A = [124 113 148 120 140 134 151 120 146]
A[0] = 124
A[7] = 120
A[3] = 120
A[2] = 148

arr = [127 125 154 123 145 127 122 118 124 131 116 121 118 122 118]
arr[-15] => 127
arr[5] => 127
arr[-5] => 116
arr[-9] => 122
arr[13] => 122

M =
[[141 136 143 119 113 131 141]
 [112 122 156 136 126 134 142]
 [127 124 133 134 128 132 130]
 [108 133 150 117 127 113 122]
 [136 145 140 105 109 115 135]
 [130 143 135 107 108 120 141]
 [128 140 146 113 125 115 122]]
M[-7][0]	141
M[-5][3]	134
M[-5][4]	128
M[3][0]	108
M[-7][-4]	119
M[:, -7]	[141, 112, 127, 108, 136, 130, 128]
M[:, -6]	[136, 122, 124, 133, 145, 143, 140]
M[-4][5]	113
M[0][1]	136
M[-4][1]	133
M[3]	[108, 133, 150, 117, 127, 113, 122]
M[-1][6]	122
M[-1]	[128, 140, 146, 113, 125, 115, 122]
M[-6]	[112, 122, 156, 136, 126, 134, 142]
M[-7][-2]	131
M[5][1]	143
M[:, 2]	[143, 156, 133, 150, 140, 135, 146]
M[-6][4]	126
M[-3]	[136, 145, 140, 105, 109, 115, 135]

grid =
[[129 136 118 139 141 143 137 145 142]
 [111 137 117 136 109 114 123 151 108]
 [116 130 128 129 115 134 139 134 130]
 [134 110 128 119 141 146 142 133 141]
 [119 134 130 130 118 136 143 127 139]]
grid[0][0] = 129
grid[4] = [119, 134, 130, 130, 118, 136, 143, 127, 139]
grid[3][7] = 133
grid[4][8] = 139
grid[4][2] = 130
grid[1][8] = 108
grid[4][1] = 134
grid[2][7] = 134
grid[4][5] = 136
grid[1][3] = 136
grid[0] = [129, 136, 118, 139, 141, 143, 137, 145, 142]
grid[1][6] = 123
grid[0][3] = 139
grid[2] = [116, 130, 128, 129, 115, 134, 139, 134, 130]
grid[:, 3] = [139, 136, 129, 119, 130]
grid[1][4] = 109

a =
[[111 134 131 128 126 125 124 117 138 131 128 134 131 133]
 [127 136 121 127 125 126 121 130 125 122 128 125 125 130]
 [126 128 131 131 126 127 122 130 130 130 127 126 133 133]
 [140 130 130 128 129 126 121 126 136 136 120 121 118 118]
 [149 128 133 128 127 135 118 125 122 137 127 113 122 120]
 [138 133 138 129 127 132 133 129 125 136 123 114 123 130]
 [132 132 138 125 132 131 132 126 125 125 130 119 119 144]
 [122 125 128 136 128 127 130 123 142 127 122 138 133 140]]
a[0,0]	111
a[0,6]	124
a[5,6]	133
a[7,11]	138
a[:, 0]	[111, 127, 126, 140, 149, 138, 132, 122]
a[:, 6]	[124, 121, 122, 121, 118, 133, 132, 130]
a[:, 2]	[131, 121, 131, 130, 133, 138, 138, 128]
a[3,13]	118
a[:, 5]	[125, 126, 127, 126, 135, 132, 131, 127]
a[:, 10]	[128, 128, 127, 120, 127, 123, 130, 122]
a[6,12]	119
a[1,13]	130
a[3,10]	120
a[3]	[140, 130, 130, 128, 129, 126, 121, 126, 136, 136, 120, 121, 118, 118]
a[3,6]	121
a[3,8]	136
a[2,5]	127
a[:, 3]	[128, 127, 131, 128, 128, 129, 125, 136]
a[7,1]	125
a[0,9]	131
a[2]	[126, 128, 131, 131, 126, 127, 122, 130, 130, 130, 127, 126, 133, 133]
a[5,10]	123
a[5,1]	133
a[:, 4]	[126, 125, 126, 129, 127, 127, 132, 128]
a[2,0]	126
a[6,5]	131
a[7,8]	142
a[4,8]	122
a[7,12]	133
a[5,3]	129
a[7,9]	127

B =
[[117 133 116 111 124 149 108 150 108 143 121]
 [139 141 144 125 123 117 127 135 117 141 119]
 [138 139 144 125 124 114 129 131 120 144 121]
 [128 104 123 152 125 127 133 126 134 122 122]]
B[0, 0] = 117
B[3, 8] = 134
B[1] = [139, 141, 144, 125, 123, 117, 127, 135, 117, 141, 119]
B[0, 2] = 116
B[:, 6] = [108, 127, 129, 133]
B[2, 7] = 131
B[0] = [117, 133, 116, 111, 124, 149, 108, 150, 108, 143, 121]
B[:, 7] = [150, 135, 131, 126]
B[0, 6] = 108
B[2, 9] = 144
B[3, 0] = 128
B[:, 3] = [111, 125, 125, 152]
B[1, 4] = 123
B[1, 9] = 141

W = [127 135 154 107 129 142 138 108 124 136 150 103 111 118]
W[0]	127
W[8]	124
W[12]	111
W[10]	150

X = [118 130 140 111 105 154 135]
X[0]	118
X[3]	111
X[1]	130
X[2]	140

data = [114 104 121 138 118 128 106 149 150 151]
data[0] -> 114
data[9] -> 151
data[2] -> 121
data[6] -> 106

m =
[[146 136 103 125 154 125 130]
 [136 140 102 127 155 125 130]
 [132 110 119 110 124 138 148]
 [124 124 121 118 132 132 137]
 [140 133 146 144 114 121 113]
 [148 139 102 127 153 122 128]
 [111 136 139 126 120 118 144]
 [137 104 121 114 123 140 141]
 [115 143 134 124 118 146 123]
 [117 141 128 125 121 140 121]
 [109 143 128 125 121 112 153]
 [135 136 130 138 131 125 117]
 [112 133 128 121 126 120 145]
 [107 145 125 120 126 147 126]
 [120 144 108 132 153 134 125]]
m[0,0]	146
m[10]	[109, 143, 128, 125, 121, 112, 153]
m[1,1]	140
m[2,2]	119
m[4]	[140, 133, 146, 144, 114, 121, 113]
m[14,1]	144
m[2,0]	132
m[8,0]	115
m[13,3]	120
m[14,3]	132
m[:, 3]	[125, 127, 110, 118, 144, 127, 126, 114, 124, 125, 125, 138, 121, 120, 132]
m[3,1]	124
m[:, 5]	[125, 125, 138, 132, 121, 122, 118, 140, 146, 140, 112, 125, 120, 147, 134]
m[12,2]	128
m[2,3]	110
m[6,6]	144
m[3,6]	137
m[11,3]	138
m[4,6]	113
m[5,2]	102
m[7,0]	137
m[2]	[132, 110, 119, 110, 124, 138, 148]
m[0]	[146, 136, 103, 125, 154, 125, 130]
m[13,4]	126
m[4,0]	140
m[8,3]	124
m[1,3]	127
m[13,6]	126
m[12,5]	120
m[:, 2]	[103, 102, 119, 121, 146, 102, 139, 121, 134, 128, 128, 130, 128, 125, 108]
m[10,2]	128
m[13]	[107, 145, 125, 120, 126, 147, 126]

x =
[[134 130 115 138]
 [132 130 121 133]
 [121 145 138 119]
 [146 113 121 144]
 [155 119 135 144]
 [115 128 140 116]
 [127 127 110 135]]
x[0,0]: 134
x[4,2]: 135
x[-4,2]: 121
x[4]: [155, 119, 135, 144]
x[6]: [127, 127, 110, 135]
x[-6,-4]: 132
x[5,-3]: 128
x[-4,3]: 144
x[-7,-2]: 115
x[-4]: [146, 113, 121, 144]
x[-5,-1]: 119
x[-7]: [134, 130, 115, 138]
x[-2,2]: 140
x[:, -3]: [130, 130, 145, 113, 119, 128, 127]
